Here is a tiny trained network, its code and every weight. The questions are about switching its units off for an input and a target symbol, where a switched-off unit gives its printed mean instead of its output.

import numpy as np


def w(rows, s, z=0):
    codes = np.array(rows[::2]) - 128.0
    scale = np.full(codes.shape[1], s)
    scale[-1] = z or s
    return codes * scale


def norm(h):
    return h / np.sqrt((h * h).mean(-1, keepdims=True) + 1e-5)


def f(y):
    return y / 2 * (1 + np.tanh(0.7978845608 * (y + 0.044715 * y**3)))


def softmax(a):
    e = np.exp(a - a.max(-1, keepdims=True))
    return e / e.sum(-1, keepdims=True)


def log_softmax(a):
    a = a - a.max(-1, keepdims=True)
    return a - np.log(np.exp(a).sum(-1, keepdims=True))


def net(x, mask):
    ids = ['αβγδεζηλμξπστφψ'.index(c) for c in x.split()]
    T = len(ids)
    res = E[ids] + P[:T]
    u = 0
    for l in range(2):
        r = norm(res)
        for j in range(3):
            rows = slice(2 * j, 2 * j + 2)
            q, k, v = (r @ M[l][rows].T for M in (Q, K, V))
            z = softmax(np.where(np.tri(T) > 0, q @ k.T / 2**0.5, -1e9)) @ v
            o = O[l][rows]
            res = res + np.where(mask[u + j], z, o[:, -1]) @ o[:, :-1]
        u += 3
        y = f(norm(res) @ A[l][:, :-1].T + A[l][:, -1])
        res = res + np.where(mask[u : u + 8], y, B[l][:, -1]) @ B[l][:, :-1]
        u += 8
    return log_softmax(norm(res)[-1] @ U[:, :-1].T + U[:, -1])


Q, K, V, O, A, B = {}, {}, {}, {}, {}, {}
E = w([
[131,119,146,127,126,106],'α',
[118,108,137,158,129,143],'β',
[140,98,38,123,106,151],'γ',
[80,34,93,101,191,241],'δ',
[156,241,61,165,45,254],'ε',
[134,135,146,119,126,114],'ζ',
[133,131,141,120,132,130],'η',
[133,137,145,118,130,115],'λ',
[139,210,111,202,88,55],'μ',
[137,136,89,66,71,98],'ξ',
[156,113,85,113,199,44],'π',
[37,96,185,254,7,183],'σ',
[134,144,141,122,135,121],'τ',
[138,121,83,201,120,91],'φ',
[132,138,147,125,128,98],'ψ',
],0.0074)
P = w([
[105,153,160,133,103,157],'0',
[59,159,161,103,131,167],'1',
[72,85,166,109,115,133],'2',
[152,156,161,144,84,160],'3',
[65,239,107,105,145,186],'4',
[2,113,149,94,147,142],'5',
[224,121,215,139,80,164],'6',
[133,226,114,131,121,202],'7',
[41,131,148,93,127,186],'8',
],0.0035)
Q[0] = w([
[148,160,90,139,120,149],'0.h0',
[85,116,125,127,118,105],'0.h0',
[7,148,86,86,171,114],'0.h1',
[154,231,95,175,96,174],'0.h1',
[130,109,188,129,147,109],'0.h2',
[55,56,141,67,170,114],'0.h2',
],0.012)
K[0] = w([
[120,164,108,111,100,126],'0.h0',
[82,94,130,135,141,108],'0.h0',
[181,51,163,130,101,117],'0.h1',
[6,103,99,120,134,100],'0.h1',
[170,162,137,139,145,129],'0.h2',
[208,112,148,137,113,137],'0.h2',
],0.014)
V[0] = w([
[99,49,150,154,147,127],'0.h0',
[55,118,100,158,174,94],'0.h0',
[146,149,131,177,227,92],'0.h1',
[160,222,147,76,127,63],'0.h1',
[129,2,179,115,116,52],'0.h2',
[146,94,166,139,135,215],'0.h2',
],0.0044)
O[0] = w([
[160,204,125,140,109,163,64],'0.h0',
[210,147,120,144,111,197,173],'0.h0',
[48,133,57,119,49,98,10],'0.h1',
[190,253,61,149,114,176,75],'0.h1',
[21,230,132,163,167,72,41],'0.h2',
[165,122,83,116,194,75,38],'0.h2',
],0.0037,0.0013)
A[0] = w([
[253,83,86,161,103,84,189],'0.n0',
[176,191,166,127,147,66,61],'0.n1',
[105,82,129,143,144,200,162],'0.n2',
[37,107,133,110,37,164,142],'0.n3',
[79,79,156,119,136,83,112],'0.n4',
[160,157,66,40,59,150,63],'0.n5',
[131,183,154,77,188,164,254],'0.n6',
[128,162,130,114,124,17,156],'0.n7',
],0.0044,0.0013)
B[0] = w([
[47,166,71,109,211,86,220],'0.n0',
[168,80,113,92,149,200,119],'0.n1',
[144,128,127,170,33,88,193],'0.n2',
[219,168,161,109,105,77,254],'0.n3',
[184,146,217,142,71,150,136],'0.n4',
[4,73,89,134,62,91,201],'0.n5',
[221,68,125,110,96,108,199],'0.n6',
[127,128,106,9,125,181,141],'0.n7',
],0.0037,0.0018)
Q[1] = w([
[106,90,120,155,163,165],'1.h0',
[131,106,122,130,53,37],'1.h0',
[157,35,231,200,170,56],'1.h1',
[138,174,32,123,134,193],'1.h1',
[145,82,123,110,254,155],'1.h2',
[136,233,104,151,205,109],'1.h2',
],0.0052)
K[1] = w([
[75,66,97,168,147,134],'1.h0',
[119,133,182,119,80,130],'1.h0',
[80,130,91,149,182,219],'1.h1',
[149,191,172,85,93,51],'1.h1',
[92,16,181,2,146,137],'1.h2',
[177,147,214,131,177,173],'1.h2',
],0.005)
V[1] = w([
[196,111,179,118,121,83],'1.h0',
[147,132,116,162,183,86],'1.h0',
[185,159,87,152,158,3],'1.h1',
[87,101,144,134,181,147],'1.h1',
[160,84,141,136,115,150],'1.h2',
[120,168,200,134,131,131],'1.h2',
],0.0037)
O[1] = w([
[175,140,72,61,194,92,148],'1.h0',
[50,80,153,113,133,88,40],'1.h0',
[171,131,96,68,252,46,134],'1.h1',
[187,168,165,143,52,118,2],'1.h1',
[57,186,88,148,152,162,149],'1.h2',
[45,101,150,72,92,139,19],'1.h2',
],0.0027,0.00095)
A[1] = w([
[104,59,175,103,175,175,125],'1.n0',
[121,112,168,77,70,130,150],'1.n1',
[83,125,109,254,179,18,3],'1.n2',
[160,108,59,136,114,141,143],'1.n3',
[59,184,88,108,85,59,137],'1.n4',
[136,178,139,143,76,70,80],'1.n5',
[77,102,24,170,119,106,99],'1.n6',
[102,118,128,223,92,121,157],'1.n7',
],0.0069,0.0048)
B[1] = w([
[87,123,75,205,165,122,138],'1.n0',
[81,137,107,146,134,86,196],'1.n1',
[46,218,120,139,164,158,255],'1.n2',
[79,110,154,72,133,124,192],'1.n3',
[143,91,89,197,149,140,224],'1.n4',
[179,143,80,147,158,136,149],'1.n5',
[140,125,255,88,125,128,248],'1.n6',
[120,142,116,59,162,101,245],'1.n7',
],0.0062,0.0038)
U = w([
[80,205,154,120,176,124,243],'α',
[97,91,145,170,155,68,2],'β',
[148,75,176,195,160,100,92],'γ',
[94,136,191,197,37,130,89],'δ',
[88,60,96,172,144,200,234],'ε',
[154,128,101,74,141,180,66],'ζ',
[155,80,76,84,211,94,129],'η',
[133,127,97,84,122,158,39],'λ',
[81,98,52,120,66,73,248],'μ',
[189,126,170,162,143,196,168],'ξ',
[168,181,46,198,133,110,91],'π',
[127,108,147,166,124,113,124],'σ',
[93,68,196,41,109,122,52],'τ',
[176,161,145,125,98,7,39],'φ',
[130,202,70,104,46,189,18],'ψ',
],0.016,0.0029)

Each question gives the input, a string of symbols that net reads in full, and the target symbol t.
The units are the heads (2 rows each of Q, K, V and O) and the neurons (one row each of A and B). Each row of codes is followed by its name. A weight is (code - 128) times the scale printed after its matrix; where a second scale follows, it is the last column's (O, A, B and U).
mask holds one flag per unit, layer by layer, with each layer's heads first. A switched-off unit (its flag False) gives its mean, the last column of its rows in O or B, instead of its output. The means were averaged over made-up inputs and are rounded, as every weight is.
A unit's drop is (log p(t) with every unit on - log p(t) with that unit switched off) / (log p(t) with every unit on - log p(t) with every unit switched off).
The circuit of an input: a set's keep is (log p(t) with only the set's units on - log p(t) with every unit switched off) / (log p(t) with every unit on - log p(t) with every unit switched off). Starting from the 12 units with the biggest drops (on a tie, the unit counted first), units are removed one at a time, each time the one whose removal leaves the highest keep (on an exact tie, the one counted first), for as long as the keep stays at least 0.8.
units of the circuit, in order: the units of the circuit, biggest drop first
unit that matters most: the unit with the biggest drop
k most important neurons: the k neurons with the biggest drops, biggest first
top k neurons in layer l: the k neurons of layer l with the biggest drops, biggest first
input σ ξ γ γ λ, target γ: units of the circuit, in order -> (0.h1, 1.n2, 1.n0, 1.n7)
input φ φ η ξ ψ τ ξ ζ η, target ξ: unit that matters most -> 0.h1
input φ α φ φ ψ τ λ, target ψ: units of the circuit, in order -> (0.h1, 1.n6)
input φ φ φ ψ δ γ φ, target α: units of the circuit, in order -> (0.n0, 1.n2)
input η ξ τ, target η: units of the circuit, in order -> (0.h2, 1.n6)
input δ γ ξ τ, target γ: units of the circuit, in order -> (0.h1, 1.n2, 1.n0)
input ζ δ γ σ ψ, target γ: units of the circuit, in order -> (0.h1, 1.n2, 1.n7)
input λ ψ ψ ψ, target ψ: top 2 neurons in layer 1 -> (1.n6, 1.n7)
input ξ ξ φ φ α ξ φ τ, target ξ: units of the circuit, in order -> (1.n7, 1.n2)
input λ φ ξ ζ φ α, target ζ: 2 most important neurons -> (0.n6, 1.n6)
input ξ φ φ π π φ τ, target π: top 2 neurons in layer 1 -> (1.n6, 1.n5)
input ψ π λ η γ, target τ: 2 most important neurons -> (1.n6, 1.n2)
input φ ξ ψ ζ, target ξ: 2 most important neurons -> (1.n2, 1.n7)
input ξ γ π ζ δ δ α, target δ: units of the circuit, in order -> (1.h1)
input δ φ γ φ ζ δ φ η, target δ: top 2 neurons in layer 1 -> (1.n4, 1.n7)
input ψ ζ ψ δ φ ζ ξ γ η, target ξ: units of the circuit, in order -> (0.h1, 1.n2, 1.n7)
input ξ ε η ψ φ φ γ γ ψ, target γ: 2 most important neurons -> (1.n2, 1.n0)
input φ μ ε τ α ξ ζ α, target ξ: units of the circuit, in order -> (0.h1, 1.n2)
input ψ τ ξ γ γ φ α, target γ: 4 most important neurons -> (1.n2, 1.n7, 0.n3, 1.n0)
input δ φ ξ δ π μ δ η, target μ: unit that matters most -> 1.n6
input φ ξ φ φ π φ δ ξ α, target δ: 2 most important neurons -> (1.n7, 0.n4)
input ξ β ξ π ξ γ φ τ ζ, target φ: 2 most important neurons -> (0.n3, 1.n2)
input ξ ψ β φ φ β, target φ: 2 most important neurons -> (0.n3, 1.n2)
input β ζ ζ, target β: 4 most important neurons -> (1.n0, 1.n2, 1.n6, 1.n1)
input φ φ ψ ξ η, target ψ: top 2 neurons in layer 1 -> (1.n6, 1.n7)
input φ ψ ξ γ ψ, target ξ: 2 most important neurons -> (1.n7, 1.n2)
